Below are the code and all the weights of a small trained network. Each question names an input and a class and asks about switching units off, where a switched-off unit gives its printed mean instead of its output.

import numpy as np


def w(rows, s, z=0):
    codes = np.array(rows[::2]) - 128.0
    scale = np.full(codes.shape[1], s)
    scale[-1] = z or s
    return codes * scale


def norm(h):
    return h / np.sqrt((h * h).mean(-1, keepdims=True) + 1e-5)


def f(y):
    return np.maximum(y, 0)


def log_softmax(a):
    a = a - a.max(-1, keepdims=True)
    return a - np.log(np.exp(a).sum(-1, keepdims=True))


def net(x, mask):
    res = np.array(x, float).reshape(1, 7) / 4 @ E
    u = 0
    for l in range(2):
        y = f(norm(res) @ A[l][:, :-1].T + A[l][:, -1])
        res = res + np.where(mask[u : u + 16], y, B[l][:, -1]) @ B[l][:, :-1]
        u += 16
    return log_softmax(norm(res)[-1] @ U[:, :-1].T + U[:, -1])


A, B = {}, {}
E = w([
[210,100,172,154,111,84,173,74,106,140],'x0',
[176,143,152,105,166,188,117,122,225,100],'x1',
[117,182,108,172,220,72,75,127,39,91],'x2',
[37,46,135,69,65,154,129,155,55,132],'x3',
[37,254,140,85,93,186,126,60,139,76],'x4',
[122,151,24,74,64,71,103,118,160,179],'x5',
[197,106,205,106,115,149,147,231,71,186],'x6',
],0.0025)
A[0] = w([
[133,243,128,140,171,161,120,89,190,75,129],'0.n0',
[126,123,217,91,102,244,144,147,144,109,104],'0.n1',
[75,176,129,115,150,122,78,185,38,117,101],'0.n2',
[127,143,142,109,38,106,159,80,99,147,96],'0.n3',
[72,144,186,97,91,198,135,127,96,97,5],'0.n4',
[243,117,195,171,191,127,147,167,126,147,129],'0.n5',
[76,75,154,156,156,120,126,98,60,74,73],'0.n6',
[127,126,124,123,128,128,130,129,132,129,96],'0.n7',
[132,109,120,198,222,146,55,184,175,87,97],'0.n8',
[220,117,75,97,109,110,118,135,240,169,129],'0.n9',
[121,123,212,80,108,253,136,154,152,104,95],'0.n10',
[135,219,120,155,167,148,123,80,198,71,113],'0.n11',
[44,131,79,84,104,132,141,114,119,126,81],'0.n12',
[171,70,122,171,189,110,108,125,150,108,105],'0.n13',
[155,151,116,107,141,126,111,144,160,152,69],'0.n14',
[152,227,128,162,170,153,136,32,221,49,80],'0.n15',
],0.0044,0.0033)
B[0] = w([
[61,231,191,145,145,102,42,78,14,98,247],'0.n0',
[90,139,97,45,152,124,185,154,186,182,211],'0.n1',
[37,186,168,34,169,202,125,104,133,127,194],'0.n2',
[67,147,129,113,85,119,201,132,142,174,176],'0.n3',
[242,96,99,78,148,138,173,201,253,217,164],'0.n4',
[152,174,185,198,160,129,28,110,60,54,245],'0.n5',
[144,69,113,117,224,129,125,146,141,78,176],'0.n6',
[131,126,123,129,126,121,130,125,128,127,128],'0.n7',
[116,137,141,129,27,78,220,145,146,227,210],'0.n8',
[111,81,125,78,242,212,150,179,198,115,240],'0.n9',
[86,129,100,41,167,133,184,161,191,182,211],'0.n10',
[46,210,165,113,135,113,69,99,54,137,235],'0.n11',
[184,138,218,212,149,109,95,137,102,110,191],'0.n12',
[148,95,116,141,108,140,185,173,198,178,195],'0.n13',
[136,86,135,148,115,101,149,134,94,91,143],'0.n14',
[52,209,160,101,130,95,68,113,17,146,254],'0.n15',
],0.0042,0.0037)
A[1] = w([
[79,188,90,106,87,139,78,88,94,99,131],'1.n0',
[134,131,139,134,118,137,131,127,126,121,111],'1.n1',
[229,90,113,191,137,123,112,144,139,96,40],'1.n2',
[137,147,37,139,134,69,82,128,124,165,129],'1.n3',
[129,209,130,136,150,145,92,57,189,87,119],'1.n4',
[122,132,102,125,134,127,96,116,159,128,93],'1.n5',
[190,112,168,116,85,135,168,84,151,127,111],'1.n6',
[149,165,113,143,145,116,128,60,176,103,127],'1.n7',
[138,81,130,120,82,121,128,171,28,122,120],'1.n8',
[212,140,202,164,168,123,156,160,117,152,124],'1.n9',
[181,121,67,95,75,130,138,121,183,144,58],'1.n10',
[158,66,129,180,144,125,108,109,106,59,89],'1.n11',
[125,142,143,152,51,119,137,92,111,126,67],'1.n12',
[118,178,137,132,1,104,150,94,95,153,31],'1.n13',
[253,103,108,196,124,147,91,161,139,95,2],'1.n14',
[182,103,148,120,92,127,176,84,156,135,132],'1.n15',
],0.005,0.0025)
B[1] = w([
[219,156,208,205,134,95,85,177,54,169,254],'1.n0',
[126,140,130,127,132,134,125,134,128,131,129],'1.n1',
[206,54,134,178,109,100,132,199,204,176,165],'1.n2',
[87,143,171,76,130,253,158,177,173,134,172],'1.n3',
[61,185,165,137,140,151,62,166,34,107,216],'1.n4',
[105,140,109,126,118,177,99,145,139,104,138],'1.n5',
[74,197,169,107,168,117,101,158,79,136,148],'1.n6',
[45,169,156,88,148,188,104,181,76,128,151],'1.n7',
[114,237,154,148,164,143,100,42,159,75,172],'1.n8',
[137,203,153,192,84,86,11,78,98,151,213],'1.n9',
[92,164,183,82,167,206,140,196,140,139,151],'1.n10',
[158,50,83,121,145,105,146,129,185,93,153],'1.n11',
[117,134,99,153,77,76,185,101,141,168,140],'1.n12',
[187,119,48,209,26,11,243,53,178,170,164],'1.n13',
[207,48,115,211,114,56,115,127,164,124,165],'1.n14',
[75,199,168,102,172,116,103,168,80,143,154],'1.n15',
],0.0037,0.0039)
U = w([
[139,120,45,125,102,183,96,115,176,67,20],'0',
[254,60,140,225,144,95,93,149,165,134,145],'1',
[218,125,54,116,81,195,136,35,144,52,1],'2',
[120,161,93,175,30,72,197,69,120,155,113],'3',
[91,229,188,131,157,129,63,117,48,123,182],'4',
[113,51,62,144,165,119,140,73,95,25,72],'5',
[203,125,43,118,73,175,130,59,140,59,17],'6',
[105,103,120,30,140,174,209,181,204,171,169],'7',
],0.0098,0.0062)

Each question gives the input, the list of numbers given to net, and the class t.
The units are the neurons (one row each of A and B). Each row of codes is followed by its name. A weight is (code - 128) times the scale printed after its matrix; where a second scale follows, it is the last column's (A, B and U).
mask holds one flag per neuron, layer by layer. A switched-off neuron (its flag False) gives its mean, the last column of its row in B, instead of its output. The means were averaged over made-up inputs and are rounded, as every weight is.
A unit's drop is (log p(t) with every unit on - log p(t) with that unit switched off) / (log p(t) with every unit on - log p(t) with every unit switched off).
The circuit of an input: a set's keep is (log p(t) with only the set's units on - log p(t) with every unit switched off) / (log p(t) with every unit on - log p(t) with every unit switched off). Starting from the 12 units with the biggest drops (on a tie, the unit counted first), units are removed one at a time, each time the one whose removal leaves the highest keep (on an exact tie, the one counted first), for as long as the keep stays at least 0.8.
circuit, biggest first: the units of the circuit, biggest drop first
top k neurons: the k neurons with the biggest drops, biggest first
k most important neurons of layer l: the k neurons of layer l with the biggest drops, biggest first
drop when u is switched off: that unit's drop, to one decimal
input [5,1,-5,8,7,5,-3], class 3: circuit, biggest first	1.n13
input [2,-1,2,1,-3,-4,6], class 1: circuit, biggest first	0.n15, 0.n0, 0.n11
input [1,-8,-8,3,7,-3,-5], class 7: circuit, biggest first	0.n4, 0.n0
input [6,4,2,3,0,-6,2], class 1: 4 most important neurons of layer 0	0.n15, 0.n0, 0.n11, 0.n5
input [8,6,6,7,-3,4,-4], class 1: circuit, biggest first	0.n15, 0.n11, 0.n0
input [1,3,-2,3,-3,-8,0], class 7: 2 most important neurons of layer 0	0.n10, 0.n1
input [8,-1,-1,1,5,2,-4], class 3: top 2 neurons	1.n13, 0.n3
input [-7,3,-6,-3,-8,-4,-2], class 7: top 2 neurons	0.n8, 0.n9
input [-5,-7,-3,-1,0,-5,-3], class 5: 2 most important neurons of layer 0	0.n6, 0.n0
input [8,-5,1,1,0,-4,6], class 1: top 2 neurons	0.n15, 0.n5
input [8,-8,0,-6,-4,5,-5], class 1: 4 most important neurons of layer 0	0.n2, 0.n1, 0.n10, 0.n15
input [1,-6,-5,6,-4,6,0], class 3: 2 most important neurons of layer 0	0.n10, 0.n1
input [6,-7,-4,-4,-5,5,-2], class 7: top 2 neurons	0.n12, 0.n3
input [8,-5,-6,7,-8,8,-4], class 7: 3 most important neurons of layer 0	0.n0, 0.n9, 0.n15
input [0,-6,0,5,-4,5,-2], class 3: top neuron	0.n9
input [2,4,3,-8,-3,-1,6], class 1: 2 most important neurons of layer 0	0.n2, 0.n13
input [6,0,6,-7,-6,-5,0], class 1: drop when 1.n2 is switched off	0.1
input [-2,-6,5,7,8,-8,7], class 7: drop when 0.n4 is switched off	0.2
input [-5,-6,-5,5,2,4,-8], class 3: drop when 1.n13 is switched off	0.1
input [-2,-6,-3,2,-4,-6,-7], class 5: top neuron	1.n0
